Below are the code and all the weights of a small trained network. Each question names an input and a class and asks about switching units off, where a switched-off unit gives its printed mean instead of its output.

import numpy as np


def w(rows, s, z=0):
    codes = np.array(rows[::2]) - 128.0
    scale = np.full(codes.shape[1], s)
    scale[-1] = z or s
    return codes * scale


def f(y):
    return y / 2 * (1 + np.tanh(0.7978845608 * (y + 0.044715 * y**3)))


def log_softmax(a):
    a = a - a.max(-1, keepdims=True)
    return a - np.log(np.exp(a).sum(-1, keepdims=True))


def net(x, mask):
    res = np.array(x, float).reshape(1, 6) / 4 @ E
    y = f(res @ A[0][:, :-1].T + A[0][:, -1])
    res = res + np.where(mask, y, B[0][:, -1]) @ B[0][:, :-1]
    return log_softmax(res[-1] @ U[:, :-1].T + U[:, -1])


A, B = {}, {}
E = w([
[110,124,119,75,170,22,247,147,173,75],'x0',
[65,85,87,202,104,80,76,98,80,178],'x1',
[151,135,180,84,174,122,177,6,109,141],'x2',
[131,2,32,73,175,134,91,104,171,35],'x3',
[79,120,210,108,237,80,34,73,84,139],'x4',
[202,141,150,66,121,36,120,127,17,90],'x5',
],0.0097)
A[0] = w([
[114,103,47,193,38,189,174,232,103,146,177],'neuron 0',
[107,87,58,94,150,83,150,205,157,2,204],'neuron 1',
[89,142,197,11,153,111,154,44,92,152,151],'neuron 2',
[114,238,143,183,171,144,93,107,228,94,114],'neuron 3',
[121,130,128,170,221,221,84,91,190,193,176],'neuron 4',
[105,105,182,196,139,220,141,162,173,213,173],'neuron 5',
[139,157,115,135,48,120,203,192,94,199,254],'neuron 6',
[133,100,95,104,194,85,173,202,172,63,137],'neuron 7',
[169,225,195,123,132,113,150,92,102,150,138],'neuron 8',
[90,12,136,63,195,160,88,79,67,69,129],'neuron 9',
[145,43,146,51,200,129,64,51,41,115,161],'neuron 10',
[90,209,63,190,36,157,129,136,155,140,159],'neuron 11',
[112,204,138,70,148,122,133,116,109,203,147],'neuron 12',
[65,86,139,164,181,236,101,214,238,135,162],'neuron 13',
],0.0075,0.004)
B[0] = w([
[127,163,165,69,59,223,110,250,101,105,229],'neuron 0',
[72,134,81,85,124,76,84,212,123,57,247],'neuron 1',
[175,115,176,183,108,100,97,87,43,142,213],'neuron 2',
[105,70,123,151,151,120,176,79,150,172,165],'neuron 3',
[45,86,142,178,152,90,115,77,155,248,200],'neuron 4',
[100,191,148,131,127,151,128,122,180,171,207],'neuron 5',
[158,167,212,136,47,150,167,144,51,106,201],'neuron 6',
[85,170,86,112,168,19,161,125,190,91,214],'neuron 7',
[134,159,160,176,182,135,186,84,89,119,186],'neuron 8',
[112,76,33,126,170,139,63,139,83,136,218],'neuron 9',
[145,2,80,168,146,135,155,52,102,119,226],'neuron 10',
[146,161,119,80,51,217,140,154,92,181,202],'neuron 11',
[168,144,170,186,192,92,178,80,139,131,164],'neuron 12',
[86,134,138,39,159,133,121,156,196,170,234],'neuron 13',
],0.0085,0.014)
U = w([
[78,110,111,106,136,143,123,112,200,220,39],'0',
[129,12,58,157,145,113,69,55,86,117,251],'1',
[153,137,111,108,36,181,147,184,101,155,39],'2',
[93,115,86,83,156,45,151,182,144,42,69],'3',
[176,194,190,166,136,93,220,60,81,120,196],'4',
],0.011,0.0018)

Each question gives the input, the list of numbers given to net, and the class t.
The units are the neurons (one row each of A and B). Each row of codes is followed by its name. A weight is (code - 128) times the scale printed after its matrix; where a second scale follows, it is the last column's (A, B and U).
mask holds one flag per neuron, in row order. A switched-off neuron (its flag False) gives its mean, the last column of its row in B, instead of its output. The means were averaged over made-up inputs and are rounded, as every weight is.
A unit's drop is (log p(t) with every unit on - log p(t) with that unit switched off) / (log p(t) with every unit on - log p(t) with every unit switched off).
The circuit of an input: a set's keep is (log p(t) with only the set's units on - log p(t) with every unit switched off) / (log p(t) with every unit on - log p(t) with every unit switched off). Starting from the 12 units with the biggest drops (on a tie, the unit counted first), units are removed one at a time, each time the one whose removal leaves the highest keep (on an exact tie, the one counted first), for as long as the keep stays at least 0.8.
units of the circuit, in order: the units of the circuit, biggest drop first
most important unit: the unit with the biggest drop
top k neurons: the k neurons with the biggest drops, biggest first
drop when u is switched off: that unit's drop, to one decimal
input [8,4,-3,-1,8,0], class 1: units of the circuit, in order => (neuron 0; neuron 13)
input [4,5,5,-3,-4,-4], class 4: units of the circuit, in order => (neuron 13)
input [0,5,5,-8,2,-8], class 4: top 2 neurons => (neuron 12; neuron 8)
input [-6,-2,7,6,-7,-2], class 0: top 4 neurons => (neuron 6; neuron 4; neuron 2; neuron 10)
input [-3,7,1,4,-4,-4], class 2: top 2 neurons => (neuron 0; neuron 11)
input [1,8,-6,4,1,-4], class 0: top 2 neurons => (neuron 13; neuron 6)
input [-7,-2,-4,6,2,-2], class 0: top 3 neurons => (neuron 13; neuron 2; neuron 4)
input [-3,7,-6,-6,0,-8], class 2: top 3 neurons => (neuron 0; neuron 11; neuron 6)
input [-1,-5,4,0,3,-1], class 1: top 2 neurons => (neuron 6; neuron 10)
input [-6,-1,-6,8,0,-1], class 0: top 2 neurons => (neuron 13; neuron 4)
input [-8,-6,0,-7,-1,-2], class 4: top 2 neurons => (neuron 8; neuron 12)
input [-8,7,2,4,-5,-8], class 0: top 2 neurons => (neuron 4; neuron 13)
input [-6,-8,-5,6,0,8], class 1: drop when neuron 9 is switched off => 0.4
input [-1,-6,-2,8,5,4], class 1: most important unit => neuron 10
input [-3,-6,-6,-4,7,7], class 4: drop when neuron 1 is switched off => 0.0
input [1,4,1,1,-6,-7], class 2: drop when neuron 0 is switched off => 0.4
input [2,1,6,-2,4,-5], class 4: drop when neuron 4 is switched off => -0.1
